(in the rows, 128 means zero)
Each row has a class, written after it, and each block has its own classes.
[127 126 125 128 130 129 106 128 142 139 122 160 144 131 112 121 124 115
 132 125 122 143 126 127 128 128 121 115 114 123 147 129 126 139 131 136
 130 123 125 130 128]
K_3
[132 120 137 124 131 138 157 129 117 114 129 131 128 127 130 133 138 133
 124 122 125 126 131 132 125  99 141 157 139 136 129 118 124 148 130 114
 137 115 131 126 117]
K_898
[128 128 141 122 137 124 158 122 130 103 128 110 130 134 129 134 129 141
 123 144 124 120 128 136 121 111 156 177 163 121 134 118 105 155 133 129
 149 124 133 132 111]
K_898
[137 122 112 132 115 127 156 147 109 115 125 136 119  85 127 121 123  92
 133 115 123 135 129 123 126 120 121 113 141 134 147 136 136 147 123 112
 110 124 118 118 107]
K_758
[135 125 130 127 131 133 133 125 133 114 125 127 141 149 135 128 128 123
 130 132 135 128 126 133 123 113 126 147 122 127 139 124 126 134 130 123
 130 117 127 138 129]
K_758
[134 132 132 130 125 138 132 133 146 108 126  94 119 160 144 129 129 134
 120 122 145 142 129 137 126 122 130 154 146 127 118 125 125 117 137 131
 127 134 143 145 151]
K_898
[128 119 115 123 105 140 125 133 133 114 126 135 149 138 135 129 125 126
 136 108 143 162 131 133 122 114 109 141 119 132 109 134 130 145 135 118
 111 123 125 166 186]
K_898
[141 131 158 147 120 144 131 190 139  98 132 100 135 167 144 123 126 118
 137  92 139 139 134 128 127 101 121 170 138 147 120 111 136 160 124 114
 152 114 135 144 155]
K_898
[132 131 129 126 125 128 147 131 134 105 128 131 119 145 121 124 129  99
 140 134 133 120 125 130 122 123 133 137 124 128 173 114 133 143 124 124
 111 119 121 141  87]
K_758
[122 135 141 125 126 125 137 135 129 112 131 113 126 131 114 128 121 120
 139 144 118 126 124 134 127 136 148 126 107 117 154 123 114 142 124 135
 123 138 125 137 105]
K_3
[126 126 121 128 122 130 116 119 119 137 131 130 124 112 112 124 145 158
 125 106 120 127 125 129 122 131 127 105 122 154 107 121 140 132 114 118
 132 137 120 121 128]
K_3
[129 126 135 124 125 132 143 143 117 135 126 131 144 127 139 127 139 114
 133 137 129 139 128 132 132 109 133 144 121 122 150 133 125 137 136 128
 132 113 116 141 118]
K_758
[131 135 125 136 125 128 117 132 135 140 127 128 127 129 131 119 143 121
 132 110 126 129 131 120 131 136 119  98 134 152 135 130 149 122 111 141
 126 127 123 127 117]
K_3
[129 124 128 125 125 133 137 131 128 118 120 126 140 121 135 132 120 113
 130 124 126 127 134 128 125 123 144 141 143 126 137 132 125 153 130 129
 132 119 123 130 132]
K_758
[135 146 145 129 131 136 125 130 164 116 133  87 141 165 143 123 107 130
 121 132 119 121 128 132 120 136 121 122 125 140 112 143 139 106 124 133
 128 136 140 128 147]
K_3
[124 115 138 130 120 124 134 136 101 159 132 153 129 102 107 127 159 135
 134 101 120 168 129 129 131 115 131 107 105 134 118 116 125 144 125 129
 131 133 129 129 127]
K_3
[148 139 144 121 141 129 151 144 152 111 132 140 144 150 127 128 118 103
 123 162 122 129 126 139 120 107 135 131 125 108 164 134 123 130 136 136
 111 121 126 125 101]
K_758
[123 130 136 119 110 126 158 147  89 121 133 138 142 116 120 131 149 127
 153 118 125 133 133 130 125 111 136 132  80 136 139 118 126 140 121 110
 109 118 116 132 101]
K_758
[131 127 142 126 122 128 163 149  95 124 133 134 135 116 127 136 131 108
 139 114 119 135 133 128 125 108 140 139 106 125 140 123 126 144 128 101
 126 120 128 129 114]
K_758
[130 136 152 135 129 130 117 137 129 122 130  98 135 135 123 129 113 111
 136 117 121 129 127 124 133 129 131 130 121 150 126 124 135 145 122 128
 155 125 132 145 132]
K_3
[126 132 136 131 106 125 148 146 113 108 134 101 132 114 126 132 104  77
 147 120 123 120 129 125 121 133 149 129 119 116 158 130 132 162 120 128
 127 120 126 132 111]
K_758
[137 141 138 126 140 132 152 141 139 110 127  89 126 137 162 139 134 137
 117 148 128 105 127 131 123 125 139 154 153 134 115 146 127  94 134 128
 118 126 134 120 123]
K_898
[139 126 170 128 144 132 145 144 142 136 132 124 145 134 125 137 135 107
 123 129 119 179 137 139 126 102 143 134 132 113 130 131 115 148 128 136
 146 128 137 135 140]
K_898
[127 124 133 125 119 132 142 134 119 105 128 116 129 123 133 128 119 117
 136 123 123 123 130 128 125 117 147 144 126 124 135 124 127 150 106 114
 133 115 123 135 129]
K_758

Next block, with new classes.
[109 128 126 135 147 144 124 126 142 122 138 132 124 134 128 131 105 114
 138 131 139 104 128 119 121 131 153 146 148 154 118 131 136 125 150 138
 129 136 146 151 111]
K_358
[101 139 109 135 170 138 127 118 166 104 159 125 109 127 138 144 151 130
 151 112 144  88 118  93 114 156 193 177 144 155 137 138 134 103 161 138
 115 133 173 182 115]
K_358
[110 118 163 113 134 145 124 139 115 126 121 130 141 136 123 118  76 103
 129 141 125 129 138 147 133 122 115 124 144 151  96 130 135 140 138 134
 141 135 122 122 112]
K_358
[117 122 141 124 121 133 121 143 131 129 112 134 134 122 119 124  86 121
 124 147 130 122 133 136 124 125 135 125 137 134 115 117 141 131 126 140
 139 135 120 117 125]
K_827
[124 119 141 125 117 134 123 136 122 134 116 132 141 132 123 123  79 109
 123 144 127 126 139 139 128 125 127 112 143 133 111 113 141 140 127 133
 139 135 122 120 110]
K_827
[120 119 137 127 122 126 122 145 122 134 105 137 135 131 126 120  78 111
 120 147 126 125 139 142 125 121 130 126 142 139 112 110 140 139 129 136
 139 136 119 112 126]
K_827
[121 133 112 126 142 133 129 128 148 123 131 130 116 128 134 139 136 119
 129 128 135 111 123 115 121 136 164 148 131 138 139 126 131 116 152 134
 126 132 148 140 119]
K_827
[121 122 128 126 126 134 124 132 116 130 122 133 127 127 129 128 100 118
 126 136 132 120 131 127 124 128 142 126 140 135 122 118 142 133 132 132
 129 134 129 130 120]
K_827
[115 115 158 123 123 146 123 130 113 130 127 134 136 144 121 119  89 105
 137 140 129 134 132 148 143 119 116 121 139 148  95 132 129 138 138 136
 139 138 127 123 114]
K_358
[109 123 134 126 141 146 128 129 127 127 134 135 126 135 126 130  97 110
 139 135 138 114 128 121 126 138 149 138 147 157 110 133 139 128 149 141
 131 135 142 144 111]
K_358
[100 119 157 124 127 158 116 128 122 130 129 133 141 148 128 122  90 102
 132 139 128 131 134 138 129 128 118 124 145 150 103 130 129 139 136 135
 135 134 127 134 111]
K_358
[104 124 134 128 143 144 123 137 134 125 134 132 127 135 121 132  99 113
 136 135 136 119 131 128 124 135 146 139 145 154 108 132 142 129 156 141
 128 135 142 145 111]
K_358
[114 114 166 122 121 145 118 134 110 135 116 133 142 144 120 115  78 102
 124 142 124 142 141 160 138 116  97 111 143 144  91 129 129 152 131 137
 145 134 117 114 116]
K_358
[122 125 137 126 123 137 124 138 124 132 122 134 134 130 127 125 100 110
 121 144 125 126 136 140 131 124 132 119 136 130 118 125 135 136 135 133
 137 133 127 111 118]
K_827
[118 129 122 130 141 131 127 133 142 124 126 129 125 122 131 133 120 118
 131 138 132 112 127 121 125 133 160 143 133 137 131 119 130 124 145 138
 127 135 139 134 121]
K_827
